Below is a small trained network, with its code and all its weights. Each question gives an input and a target symbol and asks what happens when units are switched off, that is, made to give their printed mean instead of their output.

import numpy as np


def w(rows, s, z=0):
    codes = np.array(rows[::2]) - 128.0
    scale = np.full(codes.shape[1], s)
    scale[-1] = z or s
    return codes * scale


def f(y):
    return y / 2 * (1 + np.tanh(0.7978845608 * (y + 0.044715 * y**3)))


def softmax(a):
    e = np.exp(a - a.max(-1, keepdims=True))
    return e / e.sum(-1, keepdims=True)


def log_softmax(a):
    a = a - a.max(-1, keepdims=True)
    return a - np.log(np.exp(a).sum(-1, keepdims=True))


def net(x, mask):
    ids = ['δηθμπσψ'.index(c) for c in x.split()]
    T = len(ids)
    res = E[ids] + P[:T]
    r = res
    for j in range(2):
        rows = slice(2 * j, 2 * j + 2)
        q, k, v = (r @ M[0][rows].T for M in (Q, K, V))
        z = softmax(np.where(np.tri(T) > 0, q @ k.T / 2**0.5, -1e9)) @ v
        o = O[0][rows]
        res = res + np.where(mask[j], z, o[:, -1]) @ o[:, :-1]
    y = f(res @ A[0][:, :-1].T + A[0][:, -1])
    res = res + np.where(mask[2:6], y, B[0][:, -1]) @ B[0][:, :-1]
    return log_softmax(res[-1] @ U[:, :-1].T + U[:, -1])


Q, K, V, O, A, B = {}, {}, {}, {}, {}, {}
E = w([
[22,117,166,176,137,35,85],'δ',
[144,167,63,132,102,27,182],'η',
[120,104,204,65,60,98,44],'θ',
[62,187,174,130,94,7,160],'μ',
[16,172,169,123,111,40,103],'π',
[121,103,140,31,172,127,39],'σ',
[30,125,188,38,167,84,127],'ψ',
],0.014)
P = w([
[164,193,167,77,181,143,86],'0',
[82,158,107,106,32,125,139],'1',
[164,115,127,109,92,83,113],'2',
[120,107,118,154,152,248,157],'3',
[147,81,163,149,146,117,182],'4',
[170,135,108,98,116,84,97],'5',
],0.014)
Q[0] = w([
[98,128,107,201,138,254,209],'h1',
[210,77,237,197,172,140,199],'h1',
[37,22,218,182,214,184,74],'h2',
[180,54,122,170,179,204,199],'h2',
],0.0075)
K[0] = w([
[174,19,112,109,83,145,163],'h1',
[56,65,125,197,1,162,169],'h1',
[96,141,80,119,28,150,124],'h2',
[109,19,132,142,112,101,168],'h2',
],0.0092)
V[0] = w([
[147,37,106,63,173,253,38],'h1',
[174,148,163,40,33,84,159],'h1',
[101,95,123,193,164,124,205],'h2',
[57,21,130,110,193,177,51],'h2',
],0.0075)
O[0] = w([
[102,67,68,254,162,102,141,81],'h1',
[125,133,176,184,138,242,123,186],'h1',
[135,155,106,61,110,71,135,2],'h2',
[66,60,124,113,147,93,84,161],'h2',
],0.012,0.0065)
A[0] = w([
[35,123,17,143,153,23,168,1],'n1',
[161,176,108,172,168,236,123,20],'n2',
[56,98,71,40,227,254,193,60],'n3',
[50,48,173,88,87,111,134,199],'n4',
],0.0076,0.0055)
B[0] = w([
[238,107,221,58,113,188,130,149],'n1',
[223,91,53,113,133,57,178,146],'n2',
[45,212,164,221,193,86,185,160],'n3',
[194,79,17,1,205,93,185,245],'n4',
],0.0085,0.012)
U = w([
[166,144,67,44,80,125,170,46],'δ',
[128,183,205,119,68,179,110,6],'η',
[111,112,31,187,132,107,103,255],'θ',
[52,191,160,127,67,242,53,155],'μ',
[19,136,147,136,131,213,137,204],'π',
[207,3,157,150,117,131,185,15],'σ',
[126,120,82,93,124,10,55,93],'ψ',
],0.007,0.0048)

Each question gives the input, a string of symbols that net reads in full, and the target symbol t.
The units are the heads (2 rows each of Q, K, V and O) and the neurons (one row each of A and B). Each row of codes is followed by its name. A weight is (code - 128) times the scale printed after its matrix; where a second scale follows, it is the last column's (O, A, B and U).
mask holds one flag per unit, heads first, then neurons. A switched-off unit (its flag False) gives its mean, the last column of its rows in O or B, instead of its output. The means were averaged over made-up inputs and are rounded, as every weight is.
A unit's drop is (log p(t) with every unit on - log p(t) with that unit switched off) / (log p(t) with every unit on - log p(t) with every unit switched off).
The circuit of an input: a set's keep is (log p(t) with only the set's units on - log p(t) with every unit switched off) / (log p(t) with every unit on - log p(t) with every unit switched off). Starting from all 6 units, units are removed one at a time, each time the one whose removal leaves the highest keep (on an exact tie, the one counted first), for as long as the keep stays at least 0.8.
circuit, biggest first: the units of the circuit, biggest drop first
most important unit: the unit with the biggest drop
top k neurons: the k neurons with the biggest drops, biggest first
drop of u: that unit's drop, to one decimal
input ψ σ δ θ, target θ: most important unit	h1
input ψ π σ σ σ, target π: circuit, biggest first	(n3, h1)
input θ δ ψ, target π: circuit, biggest first	(h1, h2)
input σ δ δ δ δ, target δ: circuit, biggest first	(h1, n4)
input η δ δ, target μ: circuit, biggest first	(h2, n4, h1)
input μ θ σ, target η: circuit, biggest first	(h1, h2)
input δ η σ ψ ψ, target η: circuit, biggest first	(h2, n4)
input μ η η, target η: circuit, biggest first	(n4, h1)
input δ δ δ μ μ, target δ: circuit, biggest first	(h1, h2)
input σ δ δ, target σ: circuit, biggest first	(n1, h1)
input ψ μ π ψ δ, target μ: circuit, biggest first	(n4, h2, h1)
input σ σ σ σ, target θ: top 2 neurons	(n2, n3)
input θ μ σ π, target θ: top 2 neurons	(n2, n1)
input θ θ π, target π: circuit, biggest first	(h1)
input δ δ σ ψ π, target δ: top 2 neurons	(n4, n3)
input η δ π δ σ ψ, target μ: top 2 neurons	(n4, n2)
input θ σ θ ψ θ ψ, target π: top 2 neurons	(n3, n2)
input σ δ σ, target σ: top 2 neurons	(n1, n3)
input σ μ δ, target σ: top 2 neurons	(n1, n3)
input η δ δ δ μ, target δ: circuit, biggest first	(h1)
input σ π δ θ θ θ, target σ: top 2 neurons	(n1, n3)
input μ δ π, target η: drop of n2	0.0
input η σ θ, target μ: drop of h2	0.4
input σ π ψ, target σ: drop of h1	1.0
input η δ δ μ ψ, target δ: drop of n4	0.3
